vibi: [140 175 116 145  84  91  50 166]
zunu: [ 84 166  51 145 116  91 140 175]
vomu: [118 116 137 116 132 125 143 126]
runa: [116 116 118 137 136 137 133 128]
nipu: [ 77  47 184 147 134 109 166  87]
perm: [175 140  91 116 145  51 166  84] => zunu
perm: [ 50  84  91 116 140 145 166 175] => vibi
q: [145  84] => vibi
perm: [116 116 118 128 133 136 137 137] => runa
q: [118 116 137 116] => vomu
q: [166  51 145 116  91] => zunu
q: [116 118 137 136] => runa

runa: [ 98  72 111 156  71 141]
godan: [127 109 173  74 128 137]
nipu: [ 62 105 140 149 105  81]
vibi: [152  99  99  82 171 128]
zunu: [ 98 111  72 152  79 152]
Batiz: [ 81 160 106 140  65 126]
Zinuk: [127 109 138  74 173 128]
vomu: [ 77 159 112 125  64 106]
tovor: [ 99 128  99 171  82 151]
q: [ 98 111  72] => zunu
perm: [128 173  74 138 109 127] => Zinuk
perm: [151  99 128  99 171  82] => tovor
perm: [151  82 171  99 128  99] => tovor
perm: [128 109 138 173  74 127] => Zinuk

runa: [185  79 108  48 103 122]
Batiz: [122  79  49 108 103 185]
vomu: [185 122 108 102  49  79]
perm: [ 49  79 103 108 122 185] => Batiz
q: [185 122 108] => vomu
q: [122 108] => vomu
perm: [108 103  48 122  79 185] => runa
perm: [ 79  49 102 108 122 185] => vomu
perm: [103 185 122  79  49 108] => Batiz
perm: [ 49  79 185 122 108 102] => vomu

gapun: [121  61 145 125]
vibi: [ 61 144 125 121]
rezu: [121 145  61 125]
perm: [ 61 121 125 144] => vibi
q: [144 125] => vibi
q: [ 61 144 125 121] => vibi
perm: [125 121  61 144] => vibi
q: [ 61 144 125] => vibi

godan: [128 117 123 124 120 119 119 119 139 124 125 134 137 115 144 122 122 128
 125 128 132 129 122 130 100 123 132 136]
vomu: [131 151 134 129 123 140 113 115 135 131 124 134 118 124 114 121 125 139
 113 108 127 136 141 134 175 130 131 110]
votek: [137 108 136 131 134 128 136 100 124 128 132 122 120 127 111 147 102 148
 133 137 131 133 138 110 124 121 124 118]
zunu: [138 108 134 136 121 127 132 136 124 120 131 124 118 111 102 122 124 133
 110 148 128 137 128 136 100 133 147 131]
runa: [131 151 134 129 123 140 113 115 135 131 124 133 118 124 114 121 125 139
 113 108 127 136 141 134 175 130 131 110]
perm: [131 147 133 100 136 128 137 128 148 110 133 124 122 102 111 118 124 131
 120 124 136 132 127 121 136 134 108 138] => zunu
perm: [124 118 111 102 122 124 133 110 148 128 137 128 136 100 133 147 131 138
 108 134 136 121 127 132 136 124 120 131] => zunu
q: [144 122 122 128] => godan
q: [131 124 134] => vomu

runa: [ 84  63 108 118]
godan: [150  73 145 125]
rezu: [ 73 125 145 105]
votek: [107 122 102 158]
zunu: [ 73 125 145 151]
Batiz: [ 75 110 111 126]
tovor: [ 62 108 158 118]
vomu: [ 72  96 109 133]
nipu: [107  94 102 125]
q: [ 63 108] => runa
perm: [125 145  73 151] => zunu
perm: [108  63  84 118] => runa
q: [110 111 126] => Batiz
q: [102 158] => votek
q: [125 145 105] => rezu

Zinuk: [165 139 141 124 182 133 112 117 122 111 132 146 124 136 147 135 152 135
 165 154 106 161 142 150 125 158 143 109 131  51 141  90 106 112 131 120
 154 111 167 145 117 113 153 125 131 131 112 110 130 130 156 140 149 135
 149 118 133]
Batiz: [ 60 122  81 118  65 133 141 131 143 125 167 121 118 113  71 126 109 105
  98  63 142 105 120  83 130 100 129 154 102 180 130 158 163 169 104 162
  58 155  92 102 164 156 123 131 123  77 153 162 187  76  63 161 145 170
  76 128 128]
zunu: [165 117  47 111 148 138  87 109 104 101 150 123 117 143 117 142 159 144
 171  98  98 143 167  77 116 127 192  51 109 131 121  84 180 141  67 189
 144 123 127 142 140 128 131 138 139  86 140 114 152  82 164 163 115 207
  55 120 131]
q: [101 150 123 117 143 117] => zunu
q: [ 51 109 131] => zunu

vibi: [182 131 177  70 192 150  65 148  66 198  78  62  68 125  86 198  63 122
  73 194 199 166  96 120 169  61  59  56 131 174 126 177  53  96 119 138
  88 132  58  92 113 168 202 139 133  92 115  53  97 130  61]
gapun: [126 108 130  59 162  53 125 164 108 153 119 169 191 183 133 115 201 148
 184 203 107 178  70 198 101 172 202 168 123 141 163 124 152 122 130 108
 178 204 148 155 110  66  82  84 193  98 157 155  57  52  91]
rezu: [182 131 177  70 192 150  65 148  66 198  78  62  68 125  86 198  63 122
  73 194 199 166  96 120 169  61  59  56 131 174 126 193  53  96 119 138
  88 132  58  92 113 168 202 139 133  92 115  53  97 130  61]
tovor: [133 119 204 169  70 108 163 110 202  66 178  84  57 193 183 191 201 172
 168  98 148 130 184 152 162 122 153 141 155  59  82 148 125 107 130 108
 126 198 101 123  52  53 155 178  91 124 157 108 114 164 203]
q: [182 131 177  70 192 150  65 148  66 198  78  62  68 125  86 198  63 122
  73 194 199 166  96 120 169  61  59  56 131 174 126 177  53  96 119 138
  88 132  58  92 113 168 202 139 133  92 115  53  97 130  61] => vibi
q: [124 152 122 130 108 178 204] => gapun
q: [182 131 177  70 192 150  65 148  66 198  78  62  68 125  86 198  63 122
  73 194 199 166  96 120 169  61  59  56 131 174 126 193  53  96 119 138
  88 132  58  92 113 168 202 139 133  92 115  53  97 130  61] => rezu
perm: [ 53  53  56  58  59  61  61  62  63  65  66  68  70  73  78  86  88  92
  92  96  96  97 113 115 119 120 122 125 126 130 131 131 132 133 138 139
 148 150 166 168 169 174 177 177 182 192 194 198 198 199 202] => vibi
perm: [203 164 114 108 157 124  91 178 155  53  52 123 101 198 126 108 130 107
 125 148  82  59 155 141 153 122 162 152 184 130 148  98 168 172 201 191
 183 193  57  84 178  66 202 110 163 108  70 169 204 119 133] => tovor
perm: [ 91  52  57 155 157  98 193  84  82  66 110 155 148 204 178 108 130 122
 152 124 163 141 123 168 202 172 101 198  70 178 107 203 184 148 201 115
 133 183 191 169 119 153 108 164 125  53 162  59 130 108 126] => gapun

gapun: [140 138  99 206  40 185  51]
runa: [138 184  99  40  99 163 135]
votek: [138 184  99  40  51 206 140]
perm: [ 40  51  99 138 140 184 206] => votek
q: [138 184  99  40  51 206 140] => votek

Zinuk: [200 119 126 108 135  99 157]
runa: [200 119 126 108 173  99 157]
zunu: [200 119 126 101  72  47  77]
perm: [173 200 108  99 157 126 119] => runa
q: [200 119 126 101  72  47  77] => zunu
perm: [108 200 135 119 157 126  99] => Zinuk

gapun: [120 118 122 194 115 148 146 189 127 120 124 120 120]
tovor: [157 146 115 128 189 115 148 120 116 122 119 124 135]
zunu: [128 148 115 146 124 120 120 122 189 194 120 120 118]
Batiz: [146 115 116 135 119 148 120 124 158 128 189 122 115]
rezu: [128 124 122 120 146 189 115 148 120 157 116 135 115]
q: [115 146 124 120 120 122 189 194 120 120 118] => zunu
perm: [157 115 116 189 135 128 120 148 146 122 115 124 120] => rezu
q: [128 124 122 120 146 189 115 148 120 157 116 135] => rezu
perm: [115 122 189 128 158 124 120 148 119 135 116 115 146] => Batiz
perm: [115 118 120 120 120 120 122 124 128 146 148 189 194] => zunu
q: [120 118 122 194 115 148 146 189 127] => gapun
perm: [115 115 116 119 120 122 124 128 135 146 148 157 189] => tovor

vomu: [112 125 168  65 161]
tovor: [ 86 114 104 168 127]
godan: [115  82 150  70 135]
Batiz: [169  86  94  87 112]
rezu: [146  42  85  77  81]
nipu: [196 125 168 104 127]
q: [115  82 150] => godan
q: [112 125 168  65 161] => vomu
q: [77 81] => rezu
q: [150  70 135] => godan
q: [168 104 127] => nipu

Zinuk: [161  82  92 129  85]
Batiz: [130 161  85  82  92]
vomu: [161 151  68 113  91]
vibi: [146  46 116 135 125]
godan: [114 168 141 107 199]
perm: [ 85 161 129  92  82] => Zinuk
perm: [ 82  85 130 161  92] => Batiz
perm: [135 146  46 116 125] => vibi
q: [ 68 113] => vomu

vibi: [ 94 157 113 172  58 120 152]
Zinuk: [109 175 162 195 117 146 155]
vomu: [103 158 142 120 134  98 136]
gapun: [133 186 109  80 104  87 130]
zunu: [ 95 157 113  58 172 152 120]
votek: [ 89 148 134 112 131 132 154]
nipu: [ 94 157 164 172  58 120 152]
tovor: [127 171 131 136 161 128 142]
q: [162 195 117] => Zinuk
perm: [ 58  94 113 120 152 157 172] => vibi

nipu: [145 135 141 130 124  93 116]
Batiz: [122 111 116 169 120 125 100]
rezu: [122  55 116 169 120 125 100]
godan: [100  55 117 125 169 122 120]
tovor: [129  87 134 153 120 118  97]
q: [122  55 116 169 120 125 100] => rezu
perm: [117 100 169 122  55 120 125] => godan
perm: [100 122  55 116 169 120 125] => rezu
q: [145 135 141 130] => nipu
perm: [ 55 100 116 120 122 125 169] => rezu
perm: [ 97 118 120 153 134  87 129] => tovor

Zinuk: [142 141 118 130 127 111 131 122 134 123 153 137 116 119 149 126 130 124
 142 126 135 134 128 134 108 143 121 112 133 118 140 128 116 132 142 143
 142 141 140]
vibi: [115 165 107 147 162 155 119 149 151 150 154 144 151 109 148 114 135 102
 193  86 137 123 121 103 153 126 164 156 120 139 144 110  95 112 131 105
 148 121 159]
nipu: [126 141 125 148 115 134 147 110 144 112 128 148 144 157 137 154 126 157
 127 138 145 139 119 128 149 136 115 142 147 138 138 141 124 140 116 104
 118 115 137]
godan: [110 164 151 166 108  95 144 117 159 153 206 177 140 126 167 113 113 140
 153 104 155  84 156 151 117 122 161 153 103  89 103 162 120  97 170 158
 133 123 140]
tovor: [114 162 151 156 120 105 139 119 153 147 193 165 144 126 159 109 112 135
 151 107 149  86 150 148 115 121 153 144 102  95 110 155 121 103 164 148
 131 123 137]
Batiz: [118 140 149 141 134 116 128 126 144 130 142 140 128 111 134 135 116 137
 153 130 142 108 142 143 133 141 123 118 122 121 124 119 127 132 142 131
 112 126 134]
runa: [116 137 137 154 110 104 134 124 149 141 157 157 115 119 147 139 126 142
 145 125 148 115 148 140 136 138 144 141 128 115 112 138 128 118 144 148
 126 127 138]
vomu: [110 148 144 121 150 109 129 162 148 141 133 147 143 133 131 143 111 129
 154 150 138 109 157 115 139 109 122 124 156 112 154 118 142 163 141  98
 147 128 156]
rezu: [112 162 152 163 112  99 142 118 156 150 199 171 140 126 164 113 114 138
 151 106 153  87 152 149 117 122 158 149 103  93 105 158 121  99 166 154
 132 123 139]
perm: [140 141 142 143 142 132 116 128 140 118 133 112 121 143 108 134 128 134
 135 126 142 124 130 126 149 119 116 137 153 123 134 122 131 111 127 130
 118 141 142] => Zinuk
perm: [156 128 147  98 141 163 142 118 154 112 156 124 122 109 139 115 157 109
 138 150 154 129 111 143 131 133 143 147 133 141 148 162 129 109 150 121
 144 148 110] => vomu
perm: [137 123 131 148 164 103 121 155 110  95 102 144 153 121 115 148 150  86
 149 107 151 135 112 109 159 126 144 165 193 147 153 119 139 105 120 156
 151 162 114] => tovor
perm: [138 127 126 148 144 118 128 138 112 115 128 141 144 138 136 140 148 115
 148 125 145 142 126 139 147 119 115 157 157 141 149 124 134 104 110 154
 137 137 116] => runa
perm: [134 128 116 123 119 130 131 141 153 144 108 140 142 134 133 137 126 143
 112 128 124 111 118 126 121 149 142 130 142 135 132 116 142 140 127 141
 122 134 118] => Batiz
q: [108  95 144 117 159 153 206 177 140 126] => godan

runa: [ 98 131  97 127 148 119  98  96 163  78]
vibi: [109 139 108 135 125 107 109 108 129 117]
vomu: [ 98 131  97 127 148  94  98 105 163  78]
gapun: [131  96  94 127  78 147  97  98  98 163]
Zinuk: [ 98 131  97 127 148  94  98  96 163  78]
votek: [101 139 100 127 139  98 101 100 150  90]
q: [127 148  94  98 105 163  78] => vomu
perm: [ 97 127  96  94  78  98  98 131 163 148] => Zinuk

votek: [115 119 111 137 128 122 124 164 164 135 125 168 139  63  83 116  82 105
 174 187 125]
vomu: [116 125 164  62 128 105  83 111 187 137 115 125 122  82 164 124 168 139
 135 119 174]
tovor: [ 64 111  97  84 149 193 153 108 123 108 129 134 125 118 147 170 148 123
 148 166  88]
nipu: [ 97 193 123 123 134 170  64 108 147 153 111 108 149  84 125 129 118 166
 148  88 147]
Zinuk: [143 193  82 104 105  79 135 190 167 110 122 110 123 136 127 119 139 171
 153 125 140]
perm: [ 64  84  88  97 108 108 111 118 123 123 125 129 134 147 148 148 149 153
 166 170 193] => tovor
q: [ 97 193 123] => nipu
perm: [ 63  82  83 105 111 115 116 119 122 124 125 125 128 135 137 139 164 164
 168 174 187] => votek

Zinuk: [134 113 138 138 139 103 158 142 103 136 105 139 128 138 141]
gapun: [138 137 112 113 111 126 139 109 116 114 114 113 124 114 105]
nipu: [114 113 124 111 124 108 208 121 100 124  93 123 128 123 120]
perm: [141 138 128 139 105 136 103 142 158 103 139 138 138 113 134] => Zinuk
q: [113 111 126 139 109 116] => gapun
q: [114 113 124 114] => gapun
q: [138 139] => Zinuk
q: [103 158] => Zinuk

votek: [136 125 122 154 125 145 128 134 116 109  64 115 142  95 141]
vomu: [158 111 127 123 114 135 130 118 130 112  64 162 116 107 152]
Batiz: [108 158 123 142 136 155 113 102 152 160 153 113 113 144 136]
Zinuk: [122 116 142 128 125 135  95 154 141 145 125  64 115 136 109]
tovor: [143 131 118 155 120 165 119 108 137 121  45 132 120  98 161]
q: [112  64] => vomu
q: [155 113] => Batiz
perm: [141  95 142 115  64 109 116 134 128 145 125 154 122 125 136] => votek

nipu: [135  92 124 139  65 138  84  78  88]
godan: [104 129 142 144 146 105 110 102 103]
rezu: [133 144 153 149 151 128 193 144 136]
tovor: [ 88 124 135 138 139  91  65  78  84]
q: [142 144 146 105 110] => godan
perm: [139  91  65  78  84  88 124 135 138] => tovor
perm: [ 65  78  84  88  91 124 135 138 139] => tovor
perm: [ 84  78  65  91 139 138 135 124  88] => tovor

votek: [123 133 140 127 151 137 130 142 132]
vomu: [135 112 142 140 135 139 107 142 130]
nipu: [132 137 142 139 130 127 151 123 133]
tovor: [134 113 159 119 138 148 161 118 138]
vibi: [142 139 135 106 130 135 140 142 112]
perm: [142 130 135 112 142 140 135 139 107] => vomu
q: [137 142 139 130 127 151 123 133] => nipu
q: [139 135 106 130] => vibi
perm: [123 133 132 137 142 139 130 127 151] => nipu
perm: [137 130 142 132 123 133 140 127 151] => votek
q: [127 151 137 130 142] => votek

gapun: [120 146 117 129  96 101  69 147]
vomu: [120 146 143 129  96 101  69 147]
runa: [109 113 128 124 103 115  62 149]
q: [146 143 129] => vomu
perm: [149  62 115 103 124 128 113 109] => runa

Zinuk: [ 71 101  92  97 102  95  84 103  99  78  73  96 132]
rezu: [126 181 118 197 124 118 116 122 121 142 181 121 174]
runa: [126 182 125 192 131 124 121 132 127 137 178 130 175]
gapun: [ 67 111 121 116 107 117 113  66 113  76  91 161  96]
vomu: [111  83 119  67 111 121 116 107 117 113  67 113  76]
vibi: [ 96  78  99  71  92  97 103  95 101 132  73 101  84]
tovor: [ 46 112  46 103  57  44  46  46  47 181 108  47 117]
q: [121 116 107 117 113  66 113] => gapun
perm: [ 99  71  92  97 103  95 101 132  73 101  84  96  78] => vibi
perm: [ 76 113  67 113 117 107 116 121 111  67 119  83 111] => vomu
q: [ 67 111 121 116 107 117 113  67 113] => vomu
q: [111  83 119  67 111 121 116 107 117 113  67 113  76] => vomu

votek: [146 129 145  90 131 128 130  80 175 133]
godan: [115 116 115 115 144 138 135 115 116 115]
vomu: [142 113 132 120 112 113 113 122 124 113]
gapun: [144 115 138 115 115 115 115 115 135 116]
rezu: [132  98 130 150  95  99  97 164  81  94]
tovor: [148 131 146  84 134 130 133  72 183 137]
Zinuk: [128  92 123 163  88  94  91 182  58  87]
nipu: [135  93 130 156  90  95  92 172  73  88]
runa: [131 134  72 137 145 148 133  84 183 130]
zunu: [146 124 140  99 125 123 125  92 159 127]
perm: [115 115 115 115 115 115 116 135 138 144] => gapun
perm: [137 183  72 133 130 134  84 146 131 148] => tovor

zunu: [117 157  51 122 122 162 117 140]
nipu: [116 117 160 107 158 142  79 180]
vomu: [116 117 160 107 158 142  71  96]
Batiz: [ 96 160 117 116 158  71 108 142]
q: [160 117 116 158  71 108 142] => Batiz
perm: [ 71  96 107 116 117 142 158 160] => vomu
q: [116 117 160 107 158 142  71  96] => vomu

tovor: [ 87 144 139 138  98  95 186 162 141 131 109 129 133 130 164]
Zinuk: [124 123 149 146 116 101 108 126 134 122 119 147 132 115 148]
gapun: [107 109 156 112 151 161 166 133 127 124  91 169 111 135  82]
rezu: [126  66 132  92 137 138 148 126 144 105  98 140 103 142 157]
zunu: [123 144 139 138  98  95 186 162 141 131 109 129 133 130 164]
vomu: [107 109 156 112 151 161 166 133 130 136 124  66 132 100 168]
perm: [138 140 137 142 126  66  98  92 103 126 105 148 132 157 144] => rezu
q: [124  66 132] => vomu
q: [146 116 101 108 126 134 122 119 147 132] => Zinuk

vibi: [152 131 118 128 145 146 121 103 122 134 140 129 132 124 128 139 162 140
 115 127 124 125 126 119 132 135 132 146 134 121]
runa: [126 121 116 158 134 121 121 148 120 140 145 101 130 137 129 132 138 105
 148 121 158 113 125 113 112 132 126 121 110 142]
godan: [148 125  98 131 133 152 116  81 137 142 128  98 138 135 113 151 200 149
 105 119 165 117 107  98 147 140 133 154 123 105]
gapun: [125 124 133 162 133 107 129 193 109 132 114 123 110 123 122 155 135  89
 170 142 154 122 154 131 177 169 141  94 131 117]
rezu: [170 131 110 162 177 142  94 117  89 154 169 132 133 122 122 135 193 123
 123 128 131 109 141 114 133 154 125 155 107 124]
vomu: [184 134 118 147 180 155 108 104  89 149 175 132 131 114 124 144 186 135
 121 126 101 118 143 115 118 140 133 165 133 129]
tovor: [125 132 120 128 127 126 105 120 129 129 117 126 132 131 126 118 146 132
 112 137 145 122 129 132 159 152 123 128 108 114]
nipu: [102 141 142 101 108 111 105 135 139 106  85 166 128 125 132  90  94 137
 100 154 120 137 142 167 186 158 118 111 109 110]
q: [113 125 113 112 132 126 121 110] => runa
perm: [124 107 155 125 154 133 114 141 109 131 128 123 123 193 135 122 122 133
 132 169 154  89 117  94 142 177 162 110 131 170] => rezu

nipu: [142 117 129 135  61 128 167]
gapun: [ 78 112 123 145 159 126 174]
godan: [173 109 129 115 201 142 108]
vomu: [110 139 134 165  61 128 125]
votek: [110 139 134 104  61 128 125]
q: [110 139 134 104  61 128 125] => votek
q: [134 165] => vomu
q: [142 117] => nipu
perm: [125 128  61 104 134 139 110] => votek

Zinuk: [ 98 163 107 156 145 146 150 129  87 100 128  67 123 102 128  86 128 119
 107 158 129]
gapun: [128 118 128 118 115 113 128 146 128 124  78  77 138 135  92 167 127  79
 164  88 140]
vomu: [138 140 128  78 115  76 128 146 118 113 124 164  79  92 128  88 167 118
 128 135 127]
tovor: [128 107 158 128 163 128 128  86 150 119 107 145  67 102 123 146 156  87
 129  98 100]
q: [102 128] => Zinuk
q: [158 128 163 128 128] => tovor
q: [ 79  92 128  88 167 118 128] => vomu
perm: [ 67  86  87  98 100 102 107 107 119 123 128 128 128 128 129 145 146 150
 156 158 163] => tovor
q: [140 128  78 115  76 128 146 118 113 124] => vomu
q: [146 156  87 129] => tovor
perm: [164 128 140  77 128 138  92 128 118  78 115 128 113 135 124 146 167  88
 118 127  79] => gapun

vibi: [188 162 121 182]
vomu: [202 164  67 158]
tovor: [144 134 184 163]
Batiz: [203 172  97 164]
votek: [127 112 105 161]
nipu: [163 144 135 184]
gapun: [196 154 139 165]
Zinuk: [170 137 102 199]
zunu: [147 120 105 192]
perm: [105 112 127 161] => votek
q: [184 163] => tovor
perm: [135 144 163 184] => nipu

vomu: [175 170 177  80 172 186 176 105  76  81  76 180  87 172 172  91 176  79
 180  81 140 171 182 175 140  86 175 121 177 122 173 183 176 171 181  75
  96 168  89 101 123  94  86 174  95]
godan: [167 180 172 121 168 155 172 128 114 120 114 165 143 178 171 146 164 126
 167 125 133 169 163 169 146 142 169 143 163 150 169 163 164 171 169 119
 151 169 145 148 145 122 128 166 124]
Zinuk: [202 213 203  83 210 188 209 112  75  93  78 211 140 208 214 146 201  83
 210 103 165 207 206 207 170 138 208 155 203 165 202 208 202 214 202  79
 152 206 140 156 153 104 109 210 122]
Batiz: [108 134 109 160 116 129 111 152 164 163 162 106 184 134 114 192 106 165
 107 155 135 116 107 110 156 181 114 167 110 176 117 102 110 115 107 165
 194 112 189 188 169 156 162 106 151]
q: [167 125 133 169 163 169] => godan
q: [177 122 173] => vomu
q: [180  81 140 171 182 175 140  86 175 121] => vomu

rezu: [122 135 118 127 131 130 125]
zunu: [197 134 121 183 125 124 129]
nipu: [114 119 125 117 125 129 124]
vibi: [119 126 118 125 126 124 125]
runa: [122 127 118 127 131 130 133]
Batiz: [121 122 131 134 129 126 129]
tovor: [128 121 127 131 127 130 128]
godan: [ 56 134 121  64 128 131 131]
votek: [101 120 126 118 125 126 124]
Zinuk: [126 128 123 115 125 129 134]
vomu: [131 121 131 128  57 134  64]
perm: [129 126 129 134 131 122 121] => Batiz
perm: [131 131 128  64 121 134  56] => godan
perm: [129 125 114 124 125 117 119] => nipu
q: [121 183 125] => zunu
q: [120 126 118 125 126 124] => votek

gapun: [ 88  97 139  69  91  77  72 175 134 130  96 117 183  88]
Batiz: [144 128 144 192 139 185 188  64 134 143 132 141  52 143]
vibi: [112 110 140 126 112 129 125 124 141 139 112 133 124 112]
godan: [ 80  92 139  55  84  67  58 189 139 132  90 119 200  79]
Zinuk: [110 109 147 127 110 132 124 124 144 142 110 136 123 110]
rezu: [ 95 101 133  77  97  81  82 167 127 126 101 113 174  95]
votek: [167 125 133  75  97  78  80 168 124 125 100 111 175  94]
q: [167 127] => rezu
q: [ 90 119] => godan
perm: [109 142 110 123 132 124 127 147 110 124 144 136 110 110] => Zinuk

votek: [105 105 120  43]
gapun: [ 82  79 179  59]
zunu: [133 137  42 206]
vibi: [ 83  59 179  79]
runa: [105 105 120 120]
Batiz: [125 128  60 189]
perm: [ 59  79  82 179] => gapun
perm: [ 79  59  82 179] => gapun
q: [137  42 206] => zunu

